Below is a small trained network, with its code and all its weights. Each question gives an input and a class and asks what happens when units are switched off, that is, made to give their printed mean instead of their output.

import numpy as np


def w(rows, s, z=0):
    codes = np.array(rows[::2]) - 128.0
    scale = np.full(codes.shape[1], s)
    scale[-1] = z or s
    return codes * scale


def norm(h):
    return h / np.sqrt((h * h).mean(-1, keepdims=True) + 1e-5)


def f(y):
    return np.maximum(y, 0)


def log_softmax(a):
    a = a - a.max(-1, keepdims=True)
    return a - np.log(np.exp(a).sum(-1, keepdims=True))


def net(x, mask):
    res = np.array(x, float).reshape(1, 8) / 4 @ E
    u = 0
    for l in range(3):
        y = f(norm(res) @ A[l][:, :-1].T + A[l][:, -1])
        res = res + np.where(mask[u : u + 8], y, B[l][:, -1]) @ B[l][:, :-1]
        u += 8
    return log_softmax(norm(res)[-1] @ U[:, :-1].T + U[:, -1])


A, B = {}, {}
E = w([
[63,205,123,162,147,156,83,89],'x0',
[94,114,63,21,157,125,227,155],'x1',
[91,6,141,123,128,131,17,215],'x2',
[88,255,148,83,141,77,95,178],'x3',
[82,168,254,142,50,130,214,188],'x4',
[82,127,85,126,30,76,103,109],'x5',
[10,103,108,83,103,137,192,47],'x6',
[51,136,115,181,187,106,187,153],'x7',
],0.0032)
A[0] = w([
[133,116,113,89,102,142,70,221,74],'L0N1',
[174,59,130,157,144,105,173,134,32],'L0N2',
[141,55,175,98,2,46,148,47,4],'L0N3',
[67,233,91,116,108,120,66,118,185],'L0N4',
[29,88,209,175,169,79,120,137,59],'L0N5',
[197,57,123,133,125,102,186,109,53],'L0N6',
[151,74,113,175,91,99,75,107,179],'L0N7',
[155,123,55,160,113,168,115,67,96],'L0N8',
],0.0048,0.0032)
B[0] = w([
[184,122,70,43,24,59,113,173,176],'L0N1',
[155,50,103,126,110,99,188,167,150],'L0N2',
[118,121,198,63,3,183,137,102,185],'L0N3',
[172,55,156,129,135,165,162,169,253],'L0N4',
[80,163,113,156,96,236,72,217,171],'L0N5',
[53,38,131,155,104,158,180,151,166],'L0N6',
[131,227,172,112,126,139,187,64,233],'L0N7',
[114,115,126,145,141,167,60,61,188],'L0N8',
],0.0059,0.0035)
A[1] = w([
[124,74,126,83,119,228,86,143,237],'L1N1',
[219,93,92,138,88,201,240,194,167],'L1N2',
[116,2,125,126,121,98,205,151,68],'L1N3',
[109,164,73,84,139,171,174,104,80],'L1N4',
[108,189,160,70,190,130,195,131,47],'L1N5',
[142,64,173,167,91,190,115,94,166],'L1N6',
[126,189,133,99,151,145,219,117,8],'L1N7',
[180,180,198,108,194,80,109,156,34],'L1N8',
],0.0058,0.0016)
B[1] = w([
[99,169,108,170,98,116,206,120,244],'L1N1',
[57,40,131,145,142,73,95,70,252],'L1N2',
[219,87,125,165,160,187,140,80,199],'L1N3',
[98,212,141,141,186,98,154,167,181],'L1N4',
[27,122,177,29,185,93,129,121,178],'L1N5',
[129,134,98,142,74,120,146,87,234],'L1N6',
[22,104,255,37,155,151,144,131,181],'L1N7',
[167,138,188,178,149,60,149,127,175],'L1N8',
],0.0059,0.0044)
A[2] = w([
[126,129,136,75,170,90,88,182,91],'L2N1',
[60,156,135,159,126,255,67,206,111],'L2N2',
[109,194,170,196,79,119,147,186,181],'L2N3',
[176,71,91,47,84,74,83,190,3],'L2N4',
[116,178,20,112,185,100,155,108,28],'L2N5',
[49,127,141,98,106,159,115,61,174],'L2N6',
[101,113,155,120,149,117,114,39,198],'L2N7',
[196,136,188,139,139,66,83,168,20],'L2N8',
],0.0058,0.0024)
B[2] = w([
[126,123,140,118,93,168,140,102,163],'L2N1',
[118,126,99,201,118,126,146,183,174],'L2N2',
[147,92,77,116,166,147,115,149,207],'L2N3',
[47,107,81,68,78,68,59,131,167],'L2N4',
[156,119,39,53,170,166,98,106,159],'L2N5',
[144,154,163,102,168,125,99,187,254],'L2N6',
[150,171,123,129,124,141,120,139,240],'L2N7',
[172,117,130,157,177,2,149,144,170],'L2N8',
],0.0088,0.0047)
U = w([
[190,198,125,197,123,173,39,52,91],'0',
[47,176,213,47,204,117,169,149,244],'1',
[105,88,62,42,69,37,40,165,48],'2',
[137,8,114,165,125,149,178,58,195],'3',
[217,139,158,173,182,17,95,169,120],'4',
[103,150,181,72,7,172,139,91,87],'5',
[132,155,22,60,212,173,105,80,18],'6',
[62,121,84,212,124,171,109,242,172],'7',
],0.014,0.0011)

Each question gives the input, the list of numbers given to net, and the class t.
The units are the neurons (one row each of A and B). Each row of codes is followed by its name. A weight is (code - 128) times the scale printed after its matrix; where a second scale follows, it is the last column's (A, B and U).
mask holds one flag per neuron, layer by layer. A switched-off neuron (its flag False) gives its mean, the last column of its row in B, instead of its output. The means were averaged over made-up inputs and are rounded, as every weight is.
A unit's drop is (log p(t) with every unit on - log p(t) with that unit switched off) / (log p(t) with every unit on - log p(t) with every unit switched off).
The circuit of an input: a set's keep is (log p(t) with only the set's units on - log p(t) with every unit switched off) / (log p(t) with every unit on - log p(t) with every unit switched off). Starting from the 12 units with the biggest drops (on a tie, the unit counted first), units are removed one at a time, each time the one whose removal leaves the highest keep (on an exact tie, the one counted first), for as long as the keep stays at least 0.8.
circuit, biggest first: the units of the circuit, biggest drop first
unit that matters most: the unit with the biggest drop
k most important neurons: the k neurons with the biggest drops, biggest first
top k neurons in layer l: the k neurons of layer l with the biggest drops, biggest first
input [-2,3,-4,-5,7,1,-7,8], class 3: 3 most important neurons : (L0N7 L1N3 L0N2)
input [-8,4,8,-3,5,-4,-7,1], class 3: 2 most important neurons : (L1N3 L0N6)
input [6,-5,1,-2,7,7,5,1], class 7: unit that matters most : L0N5
input [7,-2,-3,-1,1,-1,-3,5], class 7: circuit, biggest first : (L0N7 L2N2)
input [-8,2,6,8,0,3,8,5], class 7: circuit, biggest first : (L0N5 L2N2 L1N2)
input [1,1,4,4,7,-6,7,1], class 7: circuit, biggest first : (L0N5 L2N2)
input [7,2,-7,3,-6,-2,4,5], class 1: 3 most important neurons : (L1N7 L1N5 L0N4)
input [-1,-5,-5,-2,-6,1,2,3], class 0: 3 most important neurons : (L0N8 L2N3 L1N5)
input [5,2,0,-3,0,-8,-4,-2], class 4: 2 most important neurons : (L0N7 L1N8)
input [8,-5,1,6,6,-7,6,-1], class 7: 2 most important neurons : (L0N5 L2N2)
input [4,1,5,5,-5,5,-2,7], class 7: 3 most important neurons : (L0N5 L2N2 L0N4)
input [-5,2,8,-4,1,-3,8,-8], class 5: top 3 neurons in layer 0 : (L0N3 L0N4 L0N7)
input [5,-4,8,-8,-2,4,-8,-1], class 0: 2 most important neurons : (L0N7 L1N6)
input [-6,-2,1,-1,6,1,3,8], class 7: circuit, biggest first : (L0N5)
input [-4,2,2,4,4,-1,0,0], class 2: 2 most important neurons : (L0N1 L0N7)
input [-3,-6,1,5,3,-3,8,-3], class 7: circuit, biggest first : (L0N5 L2N2)
input [2,3,4,5,0,-1,-5,2], class 2: 2 most important neurons : (L0N1 L2N4)
input [8,1,-8,-7,2,3,2,-1], class 1: top 2 neurons in layer 1 : (L1N7 L1N4)
input [2,4,3,-8,8,2,-4,6], class 3: top 2 neurons in layer 1 : (L1N3 L1N2)
input [-4,-6,-5,-7,-2,2,5,-7], class 5: circuit, biggest first : (L0N3)
